Below are the code and all the weights of a small trained network. Each question names an input and a target symbol and asks about switching units off, where a switched-off unit gives its printed mean instead of its output.

import numpy as np


def w(rows, s, z=0):
    codes = np.array(rows[::2]) - 128.0
    scale = np.full(codes.shape[1], s)
    scale[-1] = z or s
    return codes * scale


def norm(h):
    return h / np.sqrt((h * h).mean(-1, keepdims=True) + 1e-5)


def f(y):
    return np.maximum(y, 0)


def softmax(a):
    e = np.exp(a - a.max(-1, keepdims=True))
    return e / e.sum(-1, keepdims=True)


def log_softmax(a):
    a = a - a.max(-1, keepdims=True)
    return a - np.log(np.exp(a).sum(-1, keepdims=True))


def net(x, mask):
    ids = ['ΛΞβεηφ'.index(c) for c in x.split()]
    T = len(ids)
    res = E[ids] + P[:T]
    q, k, v = (norm(res) @ M[0].T for M in (Q, K, V))
    z = softmax(np.where(np.tri(T) > 0, q @ k.T / 2**0.5, -1e9)) @ v
    res = res + np.where(mask[0], z, O[0][:, -1]) @ O[0][:, :-1]
    y = f(norm(res) @ A[0][:, :-1].T + A[0][:, -1])
    res = res + np.where(mask[1:13], y, B[0][:, -1]) @ B[0][:, :-1]
    return log_softmax(norm(res)[-1] @ U[:, :-1].T + U[:, -1])


Q, K, V, O, A, B = {}, {}, {}, {}, {}, {}
E = w([
[132,125,26,80,122,39,148],'Λ',
[113,202,161,124,132,117,48],'Ξ',
[155,236,152,98,186,163,131],'β',
[182,164,126,103,181,92,210],'ε',
[129,138,113,58,77,153,238],'η',
[180,164,145,2,139,104,141],'φ',
],0.011)
P = w([
[38,157,99,76,132,152,128],'0',
[95,185,149,132,191,90,183],'1',
[172,174,173,173,61,99,125],'2',
[67,82,206,108,140,106,116],'3',
[134,148,133,135,209,107,179],'4',
[195,120,123,167,89,130,122],'5',
[113,52,169,107,151,125,111],'6',
[134,163,116,133,201,80,175],'7',
[247,92,64,188,85,146,173],'8',
],0.011)
Q[0] = w([
[180,23,218,219,50,88,92],'h1',
[158,160,97,248,97,176,161],'h1',
],0.015)
K[0] = w([
[6,251,117,160,142,78,142],'h1',
[146,117,96,39,79,50,171],'h1',
],0.015)
V[0] = w([
[129,74,85,98,81,81,224],'h1',
[197,158,203,42,124,254,167],'h1',
],0.0077)
O[0] = w([
[76,121,165,117,173,233,159,236],'h1',
[144,28,254,125,120,88,204,253],'h1',
],0.0069,0.0028)
A[0] = w([
[56,118,144,205,181,183,147,59],'n1',
[194,169,174,173,146,134,174,216],'n2',
[218,149,121,186,81,181,121,120],'n3',
[171,124,165,121,66,98,127,66],'n4',
[121,165,70,228,148,105,136,122],'n5',
[129,163,161,145,72,253,125,101],'n6',
[138,149,126,221,45,106,201,86],'n7',
[21,59,87,132,145,145,96,54],'n8',
[77,68,148,103,183,163,108,2],'n9',
[167,171,140,217,155,117,195,59],'n10',
[139,157,86,227,179,74,148,88],'n11',
[192,198,149,180,196,112,130,95],'n12',
],0.013,0.0033)
B[0] = w([
[163,182,135,193,106,164,230,146],'n1',
[170,65,42,105,116,78,135,254],'n2',
[209,188,129,66,197,132,177,185],'n3',
[135,185,96,153,146,186,98,187],'n4',
[127,69,121,156,141,91,216,180],'n5',
[203,59,101,126,35,48,12,172],'n6',
[152,76,141,79,151,70,24,162],'n7',
[60,46,81,186,247,124,89,146],'n8',
[102,217,99,179,117,178,100,148],'n9',
[129,248,119,142,150,197,98,193],'n10',
[111,152,195,151,75,213,63,182],'n11',
[80,55,183,78,117,105,87,206],'n12',
],0.014,0.0081)
U = w([
[153,179,88,108,67,138,1,237],'Λ',
[190,64,166,66,166,69,157,2],'Ξ',
[221,196,80,197,138,165,188,181],'β',
[114,174,205,62,166,222,111,5],'ε',
[119,70,175,161,40,179,134,250],'η',
[76,76,79,148,198,157,107,71],'φ',
],0.0087,0.0014)

Each question gives the input, a string of symbols that net reads in full, and the target symbol t.
The units are the heads (2 rows each of Q, K, V and O) and the neurons (one row each of A and B). Each row of codes is followed by its name. A weight is (code - 128) times the scale printed after its matrix; where a second scale follows, it is the last column's (O, A, B and U).
mask holds one flag per unit, heads first, then neurons. A switched-off unit (its flag False) gives its mean, the last column of its rows in O or B, instead of its output. The means were averaged over made-up inputs and are rounded, as every weight is.
A unit's drop is (log p(t) with every unit on - log p(t) with that unit switched off) / (log p(t) with every unit on - log p(t) with every unit switched off).
The circuit of an input: a set's keep is (log p(t) with only the set's units on - log p(t) with every unit switched off) / (log p(t) with every unit on - log p(t) with every unit switched off). Starting from the 12 units with the biggest drops (on a tie, the unit counted first), units are removed one at a time, each time the one whose removal leaves the highest keep (on an exact tie, the one counted first), for as long as the keep stays at least 0.8.
circuit, biggest first: the units of the circuit, biggest drop first
most important unit: the unit with the biggest drop
k most important neurons: the k neurons with the biggest drops, biggest first
drop of u: that unit's drop, to one decimal
input η β η Ξ β, target β: circuit, biggest first => n1
input Λ ε Λ Λ Λ Λ Λ ε η, target Λ: circuit, biggest first => n6, h1
input Λ β β φ φ Λ Λ β, target Λ: 3 most important neurons => n6, n12, n3
input Ξ Ξ ε ε, target Λ: circuit, biggest first => h1, n11
input β Λ ε β Ξ, target ε: 2 most important neurons => n12, n10
input Λ Λ φ η Λ φ φ, target ε: 3 most important neurons => n9, n6, n2
input Λ φ Λ ε φ φ, target β: 4 most important neurons => n4, n12, n7, n6
input φ Λ ε φ φ φ, target β: circuit, biggest first => n4, n12, h1
input φ ε Λ ε φ Λ φ, target ε: 3 most important neurons => n2, n6, n9
input Λ Λ Λ Λ η φ Λ, target φ: 2 most important neurons => n8, n9
input φ Ξ Λ φ φ η Λ Ξ, target β: circuit, biggest first => h1, n1
input Ξ φ η η, target Λ: circuit, biggest first => h1, n4
input Λ φ φ Ξ β η Λ η, target β: 3 most important neurons => n12, n1, n9
input Λ Ξ Ξ φ Λ Ξ Λ Ξ, target η: most important unit => n11
input Λ φ ε η, target η: 2 most important neurons => n3, n10
input φ β η φ Λ ε, target Λ: circuit, biggest first => n10, n12
input ε Λ Λ ε ε Λ ε, target β: 2 most important neurons => n9, n12
input β φ η φ Λ β ε ε, target ε: 2 most important neurons => n10, n12
input Ξ ε φ Ξ φ ε β Ξ, target ε: drop of n5 => 0.4
input β Λ φ β Λ η φ Ξ, target Ξ: drop of n1 => 0.0
